Here is a tiny trained network, its code and every weight. The questions are about switching its units off for an input and a class, where a switched-off unit gives its printed mean instead of its output.

import numpy as np


def w(rows, s, z=0):
    codes = np.array(rows[::2]) - 128.0
    scale = np.full(codes.shape[1], s)
    scale[-1] = z or s
    return codes * scale


def norm(h):
    return h / np.sqrt((h * h).mean(-1, keepdims=True) + 1e-5)


def f(y):
    return np.maximum(y, 0)


def log_softmax(a):
    a = a - a.max(-1, keepdims=True)
    return a - np.log(np.exp(a).sum(-1, keepdims=True))


def net(x, mask):
    res = np.array(x, float).reshape(1, 5) / 4 @ E
    u = 0
    for l in range(2):
        y = f(norm(res) @ A[l][:, :-1].T + A[l][:, -1])
        res = res + np.where(mask[u : u + 4], y, B[l][:, -1]) @ B[l][:, :-1]
        u += 4
    return log_softmax(norm(res)[-1] @ U[:, :-1].T + U[:, -1])


A, B = {}, {}
E = w([
[120,118,83,8],'x0',
[128,127,127,128],'x1',
[15,196,167,96],'x2',
[129,132,129,129],'x3',
[148,99,254,99],'x4',
],0.0069)
A[0] = w([
[129,147,45,69,84],'L0N0',
[77,113,196,62,95],'L0N1',
[255,115,110,115,252],'L0N2',
[167,152,229,175,115],'L0N3',
],0.0084,0.0041)
B[0] = w([
[39,6,103,93,180],'L0N0',
[154,248,190,126,201],'L0N1',
[249,81,113,97,254],'L0N2',
[89,2,164,161,214],'L0N3',
],0.0097,0.0059)
A[1] = w([
[4,136,166,114,196],'L1N0',
[76,199,159,92,1],'L1N1',
[4,203,135,185,112],'L1N2',
[201,109,68,213,84],'L1N3',
],0.015,0.0029)
B[1] = w([
[182,250,110,139,254],'L1N0',
[37,95,151,101,189],'L1N1',
[179,28,93,160,231],'L1N2',
[25,174,152,126,225],'L1N3',
],0.019,0.0084)
U = w([
[16,191,153,105,253],'0',
[97,26,216,167,83],'1',
[75,42,26,53,87],'2',
[195,70,150,48,106],'3',
[151,67,30,221,126],'4',
[196,190,173,213,72],'5',
[130,220,7,114,40],'6',
],0.017,0.0045)

Each question gives the input, the list of numbers given to net, and the class t.
The units are the neurons (one row each of A and B). Each row of codes is followed by its name. A weight is (code - 128) times the scale printed after its matrix; where a second scale follows, it is the last column's (A, B and U).
mask holds one flag per neuron, layer by layer. A switched-off neuron (its flag False) gives its mean, the last column of its row in B, instead of its output. The means were averaged over made-up inputs and are rounded, as every weight is.
A unit's drop is (log p(t) with every unit on - log p(t) with that unit switched off) / (log p(t) with every unit on - log p(t) with every unit switched off).
The circuit of an input: a set's keep is (log p(t) with only the set's units on - log p(t) with every unit switched off) / (log p(t) with every unit on - log p(t) with every unit switched off). Starting from all 8 units, units are removed one at a time, each time the one whose removal leaves the highest keep (on an exact tie, the one counted first), for as long as the keep stays at least 0.8.
units of the circuit, in order: the units of the circuit, biggest drop first
top k neurons: the k neurons with the biggest drops, biggest first
k most important neurons of layer l: the k neurons of layer l with the biggest drops, biggest first
input [1,-2,-6,-1,-1], class 2: top 2 neurons -> [L1N0; L0N2]
input [-4,-4,-6,3,7], class 1: top neuron -> [L1N0]
input [-2,8,3,6,6], class 5: units of the circuit, in order -> [L1N0; L1N3; L0N2]
input [-5,-3,2,6,-2], class 4: 2 most important neurons of layer 0 -> [L0N2; L0N0]
input [-1,0,-7,-4,0], class 0: 2 most important neurons of layer 1 -> [L1N3; L1N2]
input [-7,1,3,4,0], class 4: 2 most important neurons of layer 1 -> [L1N2; L1N3]
input [-7,-8,-5,-3,2], class 1: 3 most important neurons of layer 0 -> [L0N3; L0N2; L0N1]
input [-1,6,8,7,2], class 5: 3 most important neurons of layer 1 -> [L1N0; L1N2; L1N3]
input [-7,2,5,2,7], class 5: units of the circuit, in order -> [L1N0; L1N3]
input [-3,4,1,6,-5], class 4: units of the circuit, in order -> [L0N2; L1N2]
input [-3,-8,-4,1,1], class 1: 3 most important neurons of layer 0 -> [L0N3; L0N2; L0N1]
input [-6,-1,4,2,7], class 5: units of the circuit, in order -> [L1N0; L0N2; L1N3]
input [-1,-2,5,-5,8], class 5: units of the circuit, in order -> [L1N0; L1N3]
input [-8,-8,-1,0,-6], class 0: units of the circuit, in order -> [L1N3]
input [-1,-8,-7,4,1], class 1: top 3 neurons -> [L1N0; L0N2; L1N3]
input [0,3,-6,4,-1], class 0: top 3 neurons -> [L1N3; L1N2; L1N0]
input [-6,-8,-2,7,2], class 1: top 2 neurons -> [L1N0; L0N3]
input [2,-3,0,2,-7], class 2: top 2 neurons -> [L1N0; L0N0]
input [-1,-2,4,3,-2], class 4: 2 most important neurons of layer 1 -> [L1N2; L1N0]
input [-3,-5,4,5,0], class 4: units of the circuit, in order -> [L1N2; L0N2]
input [-2,7,0,0,-8], class 0: top 2 neurons -> [L1N3; L1N2]
input [-8,7,0,-1,-3], class 0: top 2 neurons -> [L1N3; L0N1]
input [5,1,-8,5,-3], class 2: top 2 neurons -> [L1N0; L1N3]
input [6,5,8,0,-1], class 6: units of the circuit, in order -> [L1N0]
input [-6,2,8,1,3], class 5: top 2 neurons -> [L1N0; L1N2]
input [8,8,8,-4,-5], class 6: top 3 neurons -> [L1N0; L1N3; L1N2]
input [-3,-1,0,-3,3], class 1: 2 most important neurons of layer 1 -> [L1N0; L1N2]
